(in the rows, 128 means zero)
Each row has a class, written after it, and each block has its own classes.
[129 134 125 129 172 138 126 131 126 127  92 118 127 139 122 119 120 131
 148 102 117 123 125 152 132 121 171 113 121 108 132 140 161 121 132]  Z_584
[ 63 154 159  79 120 148 138 183 122  47 133 109 132 117  93 128 167  84
 144  97  73 127 200  61 148 127 166 138  45  89 118  91 115 134 137]  Z_674
[107 176 118 171 167 149 133 135 133 101 126 137  93 145 124 116  92 108
 156 109  90 169 139 118 120 151 179 124 113 111 185  98 154 116 107]  Z_697
[152 122 141  99 171 160  60 124 162 115 182 174  92 173 135 161 143 121
 106 146  55 148 171 115 181 114 122 199 103 125 130  41 248 163 114]  Z_584
[179  68 139 127  82 123  81  69 163 170 137 167 141 129 151 161 130 174
 161 171 172 124 124 115 115 103  81 162 181 168 110  95 102 112 131]  Z_980
[ 88 135 164  95 126  87 154 123 111 110 197 104 123 140 119 147 173 174
  82 136  99  73 139 115  98  96 156 144 102 110 150  54 119 149 131]  Z_47
[172 137 148 144 163 142 146 154 103 111  84  61 114  64 128 118 114 130
  82 101 153 114  27 114  98  61 199  84 131 105 161 161  46  82 157]  Z_820
[139 161 124 148 138 152 151 166 111 159  89 137 125 137 133 105  99  85
 113 127  98 142  96 110  97 122 167 127 146 138 160 123 136 116 141]  Z_697
[123 100 118 132 146  87 185 156 152 166 147 146 171 102 124 116 136 143
 144 116  96 157 121 123  95  97 107 122 163 146 116 122 139 119 147]  Z_568
[ 95 104 159 129 127 155 141 166 106 110  51 131 130 106  83 136  97  54
 193 130 122 117 152 124 105 137 120 108 124  68  85 146  86 165 132]  Z_568
[134 132 108 134 125 147 107 126 131 139  90 145 134 174 143 118  91  86
 151 107 110 142 164 168 129 149 137 119 128 117 115 145 146 160 133]  Z_512
[105  93 171 190 125  67 139 155 116  48 140  88 146 138 147  98  95 165
 115 140 147  91 170 107 161 114 117 123  38 146 176 143  59 105 151]  Z_980
[128 116 142 102 175 179 137 127 105  78 147  92 137  82 127 133 139  94
 108 130 107 131 157 131 132 120 125  94  56  96  57  67 121 148 116]  Z_47
[147 147  95 132 162 155 109  96 146 115 194 157  72 107 121 163 152 165
 136 113 125 173 178 142 123  44 185 165 116 118 110  53 163 156 131]  Z_820
[116 117  91  76 117 172  82 101 133 170  69 156 130 134 113 117 169 119
 116 127 120 128 174 117 123 116 180 108 147 111  92 147 178 134 110]  Z_697
[ 80 110 186 122 151 134 165 175 106 108 188 121  75 153  82 132 150 105
  41 129  74 138 135  98 157 131 124 150 100  85 149 100 168 171 156]  Z_179
[102 123 125 136 131 148 108 121 184  76 184 148  84 151  75  82 118 132
 181 108  76 146 228 107 124 182 154 137 147 152 127  85 182 150 120]  Z_568
[132 161 141 153  80 140 125 126 101 158 106 157 125 163 112 141  86 117
  89 139 130 131  97 136 122 133 143 143 127 104 161 109 167 156 117]  Z_179
[113 121 118  81 129 131 128 133 146 173 107 148 116 201 116 100 152  90
 162 129  70 123 168 149 125 152 130 139 159 106 104 135 153 170 125]  Z_512
[107  98 125  85 120 113 128 128 120 148  97 115 164 132 110  86 169 133
 128 142 104  95 138 146 107 103 140  98 131 101  99 165 123 137 104]  Z_568
[151 110 107 169 139  99 132 118 122 142 137 129 171 102 115  90  94 125
 171 139 152 145 137 127 118 120 175 124 118 137 152 152 155 111 107]  Z_820
[ 68 157 136 226 180 134 148 122 158  75 185 166 117 129 128 130 127 121
 158 118  81 147 159 104 119 135 190 147  79  96 178  48 155 162  94]  Z_697
[140 170 173  40 102 158  76 125  60  95 127  82 122 129 126 138 157 100
 138 131 109  73 132  99 131 131 171 156 100 134 113  56 163 106 153]  Z_820
[148 130 145  96 155 122  82 143 103 139  75 100 144 126 105  90 105  87
 157 143 112  84 123 147 139 113 158 109 116 106 133 156 205 139 118]  Z_568
[ 81 165 175 152 128 149 198 118 105 112 135 115 147  35  68 133 178 142
  51 141 132 101 120 107 100  79 166  75 168 109 124  84  77 107  98]  Z_47
[139 160 140 149  99 136 137 130 112 135 116 134 130 152 147 161 141 102
 149 123 140 118 114 129 114 154 154 169 127 109 116 142  86 136 126]  Z_259
[155 119 113 158 155 159  79 104 193  31 171 126 146  70 124 106 115 183
 150 140 113 133 103 127 166 136  94 117 107 157  95  82 137 109  73]  Z_568
[156 147 154 104 104 118 122 129  82 155 126 113 151  72 112 111 143 159
  96 133 179  97 162 107 124  34 134 134 124 163 139 121 126  98 157]  Z_568
[ 92  97 181 190 154  39 225 144 140 104 244 100 111  92 105 118 183 138
 141 103  97 153 182  57  97 118 141 132 125 115 161 101  80 110 151]  Z_568
[106 127 155 137  97 177 165 152 102  80  79 116 119  73 111 161 142 110
 106 140 106 137  97 110 108  73 138  83 135  87  69  76  45 114 139]  Z_980
[155  95 157 109 117 134  99 136 119 113 101 118 129 124 117 149  99 154
  98 149 158 121 159 104 162 104 151 133 101 120 120 129 135 117 145]  Z_980
[142 125 125  98 149  97 197 169 163 112 151  71 106 103 110 103 123 146
 164  86 125 148  52 128 110 139  84 100 144 132 127 161  88 115 147]  Z_674
[165 132 166 162 107 134 171 162 104  95 114 123 106 112  91 139  76 136
 101 143 159 171 120  92 145 102 117 144 114 100 150  88 102 116 138]  Z_259
[117 154 178 171 109 118 131 136 133 101  86 136 143 152 133 139  95 107
 116 120 127  93  63 131 131 159 130 138 172 129 167 121 110 126 157]  Z_657
[123 145 155 147 191 113 190 137 140 131 198 123  62 157 110 145 132 144
 124 123 104 169 158  92 125 156 165 160 106  89 160  79 154 153 114]  Z_697
[138 142 121 111  89 100 129 150 142 151  99 128 183 123 137  97 118 105
 153  95 100 127  86 124 104 141 138 111 149 132 184 177 138  91 112]  Z_584
[129 127 156  86 109 120 137 146 100 167  86 131 157 139 121 145 104 108
 115 156 124  88  66 126 112 148  75 137 162 135 134 119 120 126 144]  Z_47
[109 101 117  79  84 105  90 152 113 160  69 127 164 139 107 113 134  95
 148 132 111  83 179 111 114 110 169 118 111 108 124 143 189 150 127]  Z_259
[110 127 141 103 133 131 175 149 134 154 118 145 171 114 111 146 129  96
 141 113 111 168 168 147 125 129 131 118 138  77 106 142 119 151  98]  Z_512
[133 157 154 187 139 112 151 164 123 135 219 147  85 141 109 150  96 120
 117 140 141 122 158  81 139 134 159 210  73 122 191  90 175 189 133]  Z_259
[124 108 111 205 145 141 132 136 108 135  86 155 157 114 138 124  81  83
 134 134 144 146 165 139 116 121 148 111 116 138 111 142 154 142 137]  Z_697
[119 158 154 150 149 121 135 137 151 101 187 117 105  86  93 103 151 160
 132 142 105  98 104 105 117  87 149 142 135 129 173  98 113 127  96]  Z_568
[138 194 152  85 116 195  92 132 101 100 134 123 157 111 137 159 139 119
  60 122  74 114 141 121  93  71 252 131  70  71 127  39 164 154  84]  Z_568
[112 103 167 137 172  94 187 141 145 139 222 112 104  97 108 138 187 113
 115 130 100 129 199  91 140 110 117 137 109 107 102  93 125 171 120]  Z_512
[168 100 138 128 173 109 139 114 160 169 163 150 119 141 155 170 190 137
 109 135 109 166  42 123 153 115 103 175 157  82 140 164 116 114 107]  Z_584
[133  97 143 127 140 127 110  89 138 172  79 146 151 138 143 144 131  81
 110 107 150 141 186 156 132 123 132  97 141  95 105 159 156 162 132]  Z_657
[150 108 118  89 115 176 103 119 139 165 102 136 132 132 126 128 128 106
  91 129 106 132  84 127 120 142 117 106 177 119 102 131 140 139 124]  Z_512
[ 91 159 149 219 139 106 187 143 113  69 221 131  84  81  86 140 138 147
  93 152 134 125 156  73 148 111 119 156  97 144 156  78  83 126 130]  Z_47
[109 124 127  90 141 145  89 137 101 137  65 130 125 156  81 113 111  93
 124 137  76 119 156 127 135 139 186 103 141  93 113 121 245 143 128]  Z_568
[162 152  55 195 176 123 113 109 167 122 170 146  70 138 134 145 137 119
 171 124 100 166 126 188 132 101 158 145 179 175  68 129 209 147 135]  Z_674
[149 159 158 164 148 169 206 141 118 159 132 153  97  67  94 182 106  95
  70  91 145 199 118 111 115  85 146 106 122  47 135  93 150 177 118]  Z_584
[148 131 159 184 121 106 139 132  96 109  86 130 137 144 102 108  94 107
 153 142 129 130 154 139 126 112 163 132 161 129 122 122 149 113 155]  Z_568
[116  78 143  71 122 123  93 124 129 151  87 120 171 123 113 117 147  93
 159 144 122  92 147 146 142 132 100 109 148 104  97 171 137 143 106]  Z_512
[124 132 129 162 135 128 104 124 127 136  69 158 123 162 103 119  96  87
 135 157 102  90 147 125 131 139 147 128 146 133 125 102 176 154 138]  Z_47
[ 95 105 146 140 144  87 186 177 136  92 203 114 130  97 106 135 143 135
 150 100  91 149 166  82 127 104 135 144 121 131 129  77 117 119 175]  Z_512
[107 126 172  96 121 124 178 160 176 201 110 167 116 159 109 139 118 107
 137 123 103 129 116 123 109 163  87 142 195 123 154 146 118 165 137]  Z_980
[120 140 158 165 135  91 131 128 139  95 129 130 125 157 111 127 103 147
 204 113 131 109 170 132 118 155 160 162 151 143 144 126 119 117 150]  Z_568
[111 133 101 103  79 141 109 138  96 118  60 121 160 130 133 120 122 112
 131 133 113  90 102 127  86 108 150 104 121 121 117 132  62 106 137]  Z_47
[132 112 119 171 129 122 128 126 130 115 139 143 155 109 181 174 144 131
  95 116 148 141 135 141 121 104 135 146 106 128 109 160  79 130 126]  Z_697
[122 114 147  98 107 124 115 112 128 113 128 135 146 138 108 132 150 154
 160 137 152  81 112 136 131 133 148 167 130 112 105 124 126 157 133]  Z_820
[136 129 162 197 158 125 175 140 181 106 184 135  58 127  81 160 101 117
  91  98 102 165 163  65 141 174 178 130 147  87 145  88 156 175 131]  Z_512
[126 119  99 107 134 159  81 117 121 150  72 130 108 162 109  82  86  94
 138 153 110 108 132 162 106 142 120  96 150 137 145 153 135 133 110]  Z_47
[137 134 104 112 145 152  96 134 101 150  74 114 130 123 130 130 103  94
 109 147 117  95 106 137 113 119 141  99 114 124 116 139 133 129 121]  Z_47
[154 162 173 134  71 127 116 158 101 103  81 131 136 143 120 133  92 144
  75 126 143 108 102  69 155 113 126 162 129 157 179  77 141  88 184]  Z_259
[127 157 120 213 138 110 234 156 118 124 152 168  89 143 127 170  54 136
 142 145 130 199 116 126  94 107  67 155  89  91 153  51  35 162 126]  Z_47
[110 151 149 136  97 128 175 142 127 142 147 151 114 122  82 109 131 117
  91 115 112 137 120  94  97 114 147 134 185 134 176 101 120 123 164]  Z_47
[148 101 137 133 127 126 111 114 115 141  94 131 151 122 106 112 118 109
 171 130 162  94 146 144 108 115 166 135 182 154 103 147 132 116 177]  Z_47
[127 120 136 118  82 113  71 120  99 106 151 110 104 124 128 158 137 157
 133 145 126  98 132 103 118  85 127 155 114 150 144  84 106  91 140]  Z_179
[121 111 162 108  94 147 161 141 103 152 119 139 105 162 103 138 132 113
  87 126 120 119 149  98 106 110 139 139 141  92 111  77 113 177 173]  Z_512
[139 133 137  55 120 125 129 176  93 112 147  65 120  90 129 133 183 140
  51 133 102 104  74  70 145  79 140 125  63  93 131 117 118 103 127]  Z_259
[114 152 163 202 152 141 166 142 123  74 160 145 123 110 122 157 109 117
  63 107 102 169 211  78 144 126 162 129  63 106 124  57 145 149 134]  Z_568
[139 103 137  91  70 107 130 147 136 167 166 157 105 142  78 145 163 133
 122 184 119 116 111 107 134 128 101 192 194 126 112 128 169 157 108]  Z_259
[120 116 142 114 122 168 106 118 123 129  81 127 109 121 101 126 150 118
  93 120 127 110 148 114 132 125 144 102 151 116 118 152 120 119 122]  Z_584
[102  90 162  78 119 132 150 167 120 117  92  81 148 110 111  93 127  86
 180 119  99 103  87  97 102 178  66  92 145 133 118 117  95  98 148]  Z_259
[134 117 130  40  97 152  52 105 128 133  80 109 131 147 136 120 165 106
 116 125 122  83 115 142 127 108 152 113 131  90 117 153 126 140 120]  Z_657

Next block, with new classes.
[182 153 139 126  98  65 164 172 115 171  96  91 203 125 107  61 115  78
  90  92  68 158 122 121 133 117 148  77 155 115 129 135 117  82 130]  Z_504
[149 108 155  87 113 102 165 130  47 142  91 157 157 122 157 144 109 176
  86 118 132 181  98 140  37 116 193 115  99 114 149 127  79  70 124]  Z_504
[146 108  87 134  99 138 168 153 150 107 126 124 179 145 137 130  96 118
 130 111 182 124  81 141  65 128 114 179 137 113 182 114 213  82 103]  Z_157
[149  84 190 133  79  80 171 109 103 123 127 109 138  67 128 146 103 122
 142 137 114 139 103 141  99 114 164 137 122 121 176 149  79  38 122]  Z_562
[140 119 131 143 104  91 138 134 116 126 143 116 136 101 192 191 145 164
 193 122 190 124 135 123 106 159 106 121 111 159 195 129 138  96 112]  Z_472
[132 157  85 144  86 242 105 167 137 114 106 120 160 111 159 145 148 129
 148 106 149  46 123 181  90 169 121 224  85 131 112 140 226  86 170]  Z_28
[108 106 197 149 114  66 196 169 106 125 137 150 120  82 110 138  91 112
 146 149 149 168 110 112 126 124 137 148 152 131 215 157  99  53 119]  Z_472
[112 154 104 115  80 143 153 118 138 162 119  68 174  99 183 213 199 130
 149 146 144 154 156 175 166 155  96 125 146 126 159 155  96 142 129]  Z_28
[ 95 121 185 183  86  96 161 144  57 137 138 165 145 143 150 140 105 156
 163 141 230 171 141 114 173 156 164 192 135 121 127 147  46 117 135]  Z_562
[123  88 148 121 117 154 152 131 123 124  84 148 163 124 132 109 112 136
  81 147 159 169 109 154  54 112 159 121 122 123 178  91 138 112 143]  Z_157
[136 153 111  95  89 104 133 147 141 162 129  99 210 137 127 139 149 109
 127 117  74 134 103 124 147  81 110 140 122  97 162  84 135  90  98]  Z_562
[136 142 157 106 120 106 202 136  88 131 149 147 136  91 104 148  90 138
 122 122 137 174 123 131  83 110 162 123 138 140 201 140 105  60 138]  Z_79
[121  75 196  98  90  79 173 109 105 132  94 136 137 116 151 123 116 153
 114 117 111 173  84 145  43 154 166 139  71 137 194 134  90  73 132]  Z_472
[104 125 177 157 126 100 170 153 110 163  84 120 196 173 152 171  88 120
 137 143 212 127 101 148 203 151 149 230 125 101 181  89 151 141 127]  Z_562
[117 146 177 135  68 140 138 132  96 140 139  97 141  92 135 110 167 171
 144 134 176 164 160 137 104 179 127 134  97 157 184 130  69 119 156]  Z_262
[122 133 110 140   4  95 151 101 114 177 186  65 223 128 174 122 148 146
 132 131 119 205 158 121 155 132 108 135 199  89 193 163  48  75 126]  Z_157
[155 183  83 146 154  49 147 103 104 122 147 110 138 107  79 142  83 124
 139  78 166  71 134 112 131  74 112 154 118 126 129 140 180 180  87]  Z_97
[ 91 133  95 150  86 144 108  97 123 153 166 100 151 117 175 191 104  98
 199 120 113 128 156 139 226 176 124 121 147 155 119 162 130  28 133]  Z_504
[103 149 115 124  45 160 141 146 111 138 122  58 173  79 145 129 167 115
 131 147 140 161 139 158 139 177 133 102 121 139 160 140  77  80 189]  Z_157
[102 118 163 132 120 117 106 158 108 123  75 162 141 103  87 142 100 141
 119 150 113 125 125 128  72 132 150 132  81 117 163  96 115  96 128]  Z_562
[ 91  87 163 121 130 148 155 140 141 127  94 170 169 152 191 188 125 111
 195 133 188 150 111 144 177 155 113 176 141 134 137 156 180  99 113]  Z_472
[220 155  78 134  96 183 127 193 121 103 105  74 109 103  99 125 201 118
 122 120 101  75  96 176  53 135 112 145  53 134 118 113 124  73 120]  Z_562
[152 207 108 153 102 132 152  92  62 109 161 100 119  39  93 137 163 134
 135  92 141  96 162 166 123  85 108 145 116 149 114 203  95  99  86]  Z_504
[137 141 130 137  86 180 123 152 103 111 125 153 106 107 110 127 166 140
 139 142 157 155 169 161 101 139 115 144 106 140 102 180  79  95 114]  Z_97
[165 138 121  96 186 136 133  84  98 112  95 105  87  64  94 181 129 152
 126 107 135 100 117 171 128  85 126 153 121 149 157 148 180 164 106]  Z_562
[159 110 143 157  95 125 177 149 130 119 104 143 153  90 104 124 108 114
 130 146 146 117 130 142  79 146 150 127 109 108 182 118 105  43 122]  Z_157
[131 158  54 124 143  76 103 169  12 165  73 126 120  65 109 162 109 116
 122 121  53 111 118 143 167  79 155 110 120  94 143 147  79 112 120]  Z_504
[ 87 166 157 108  57 129 173 127 126 147 175  95 187 113 145 184 175 154
 162 134 152 184 162 138 187 140  93 145 137 136 160 155  92  48 122]  Z_472
[152 148 174 114 121  88 168 119 106 155 130 128 151 102 111 136  99 135
  82 141 110 163 140 121  67  80 161  95 110 134 210 100  99  87 114]  Z_97
[147 161  98 114 114  89 145 102  86 138 123 105 174  99  97 165 163 126
 159  79 141 130 117 133 110  91 103 159 121 113  98 179 127 154  85]  Z_504
[116 158 107 166  97  84 124  98  58 128 112  92 149  55  70 182 112 161
 145 107 146  86 167 146 135 104 130 156 113 119 103 163 109 125 146]  Z_562
[145  88 156 103  72 108 172 134  84 121 113 137 155  95 123 111 101 165
 117 117 163 190 103 137  34 130 186 109  87 133 196 100 107  46 142]  Z_157
[ 99 117 142 111  93 165 172 138 107 171 134 103 154 116 108 179 179 105
 166 157 110 235 135 120 140 133 108 138 165 136 157 172  69 102 147]  Z_262
[133 140 180 145  83 109 162 155  94 135 125 104 135  80  90 154 130 131
 121 144 131 170 131 147  82 114 161 121  82 134 193 117  91  72 109]  Z_28
[ 69 184 101  35 172 172 170 113 100 171  63 164 185 122 142 224 142 105
 168 102 108 155 113 140 216 128 144 151 104 150 125 120 167 127 149]  Z_562
[154 119 106 144 127  92 172 151 157 107 203 150  95 106 137 143 163 164
 170 107 216 118  99  93 113 114  93 151 134 145 169  92 127 132  66]  Z_157
[160 160 102  95  93 138 101  92 121 119 114 150 208 149 131 129 123  97
 185 106  92 123 160 157 153 115 124  87  91  93 116 147 132  76  62]  Z_79
[111 142 156 151  70 136 188 126 156 134 142 112 118 105 145 151 158 128
 152 124 148 146 178 193 196 216 112 118 119 176 140 163  58  60 125]  Z_79
[131 147 117 182 137  69 139 149 123 125 136 105 100  91  69 145 143 131
 125 113 162 101 123 144 126  78  99 165 110 129 154 113 142 198  67]  Z_28
[110 155  98 149 118 143 133  57  91  94 132  92 129  90 153 194 134 160
 130 133 135  52 121 156  53 131  97 174  95 119 151 184 120 152  89]  Z_262
[109 148 158 127 123 153 120 137 136 159 133 155 167 139 123 156 129 127
 173 131 161 175 166 113 162 175 116 146 152 139 152 141 138  93 121]  Z_504
[129 187  78  86 143 157 135  84  53 193 101 151 168  87  91 173 154 108
 132 126  59 179 162 149 140  53 144 112 118 116 173 128  84  99 124]  Z_504
[153 131 183 115  78  94 174 119 104 108 139 112 157  66  89 130 108 162
 121 118 151 112 121 134  61 117 170 135  78 125 156 107 101  33 150]  Z_562
[139 158 105 160 132  56 167 110  89 129 172 105 144 128 138 172  86 112
 136 143 174 141 116  98  87 117 138  94 141 127 196 122  91 104  95]  Z_504
[ 43 180  87 101 188 114 115  49 120 118 111 165 150 121  44 177  76 133
 105 142  98 109 158 110  86  91 126  88  83 119 140  94 143 151 151]  Z_472
[142  94 116 135 122  47 191 159 135 124 182 132 103 126 194 182 147 129
 163 104 186 137  63  72  65 113 119 119 135 167 121 128 110 143  99]  Z_97
[ 70 189  45 122 153 153 131 162  81 168  87 163 142  75  65 207 153 128
 122 161  63 131 172 125 103  88 100 117 120 116 169 118  98 104 178]  Z_472
[125 104  84  77 166  83 211 126 103 124 113 124 105  56  88 150 104  89
 116 127  92 131  55 133  75  54 141 111 121 129 204 106 128 111 136]  Z_262
[133 135  38 105 145  97 154 115  80 196 156 134 119 103  59 162 122  91
 141 116  31 203 130  93 103  53 147  77 158 134 174 105  70 117 185]  Z_79
[145 142 120 121 100 115 110 145  65 143  63 107 166 127 153 131 125 109
 136 101 103 138 120 176 156 147 157 103  75 131 112 147 118  86  92]  Z_504
[107 136 143 151 107 167 140 113 125 148 126  81 165 138 126 157 149  96
 100 172 148 164 131 152 104 148 127 138 147 123 134 141  85 119 168]  Z_504
[156 124 189  96 107 106 193 123  92 125  91 167 184  93 138 115 124 150
 127 128 152 141 136 128  63 117 178  77  78 120 149 106  79  68 124]  Z_262
[141 104 177 136  94 135 149 146  86 119 115 118 116  93 107 125 100 131
 121 140 133 147  92 140  40 138 187 144  66 153 190  97 105  43 166]  Z_562
[129 161 151 152 129 123 194 137 105 123 117 106 108  83  84 175 170 124
 100 134 129 154 141 176 102 111  99 133 137 153 148 186  77 147  85]  Z_79
[128 176 142 148  99  92 139 173 102 139 100  91 168  98 131 136 127  83
 141 114  88 103 124 131 197 128 137  95 104 145 115 128 115  85 108]  Z_562
[152 181 137 147 117 119 142 138 101 174  90 107 209 162 133 146 152  82
 126 120 118 181 136 142 114 102 125  91  93 145 172  99 127 117  60]  Z_504
[140 133 178 110 130 103 196 149  92 122 113 167 130 124 117 102 112 137
 107 120 140 167 112 135 104 119 160 131 102 135 168 132 102  74 117]  Z_472
[127 129 156 148  76 130 177 157 105 115  94 111 161  80 112 156 126 156
  95 149 159 143 132 160  41 149 144 118  91 131 191 119 103  51 119]  Z_157
[120 201  95 145 134 180  98 121  34  99 136  47 114  46 136 211 175 149
 156 134 161  95 139 148  99  88 105 103  86 181 140 161 148 167 118]  Z_262
[139 135  73 186 120  69 121 152  94 186 141 128 138 123 174 196 139 148
 177 110 150  99 135  94 131 155 117 151 132 130 157 107  96 132 127]  Z_504
[119 180  89  94 175 109 145  54  97 166 178 178 139  35  92 211 112 111
 178 120  48 117 184  96 169  15 149  34 136 146 162  95 100  73 130]  Z_79
[132 139 147 176 142  91 177 185  96 177  99 154 170 165 192 125 140 121
 110 128 228 163 139 111 154 110 130 155 183 140 125 125 113 225 143]  Z_97
[159 160 123 119 134 107 132 128  97  77 124  94 147  46 139 128 162  98
 119 143 155  93 122 169 104  38 105  57 148 121 139 159 114 177  94]  Z_79
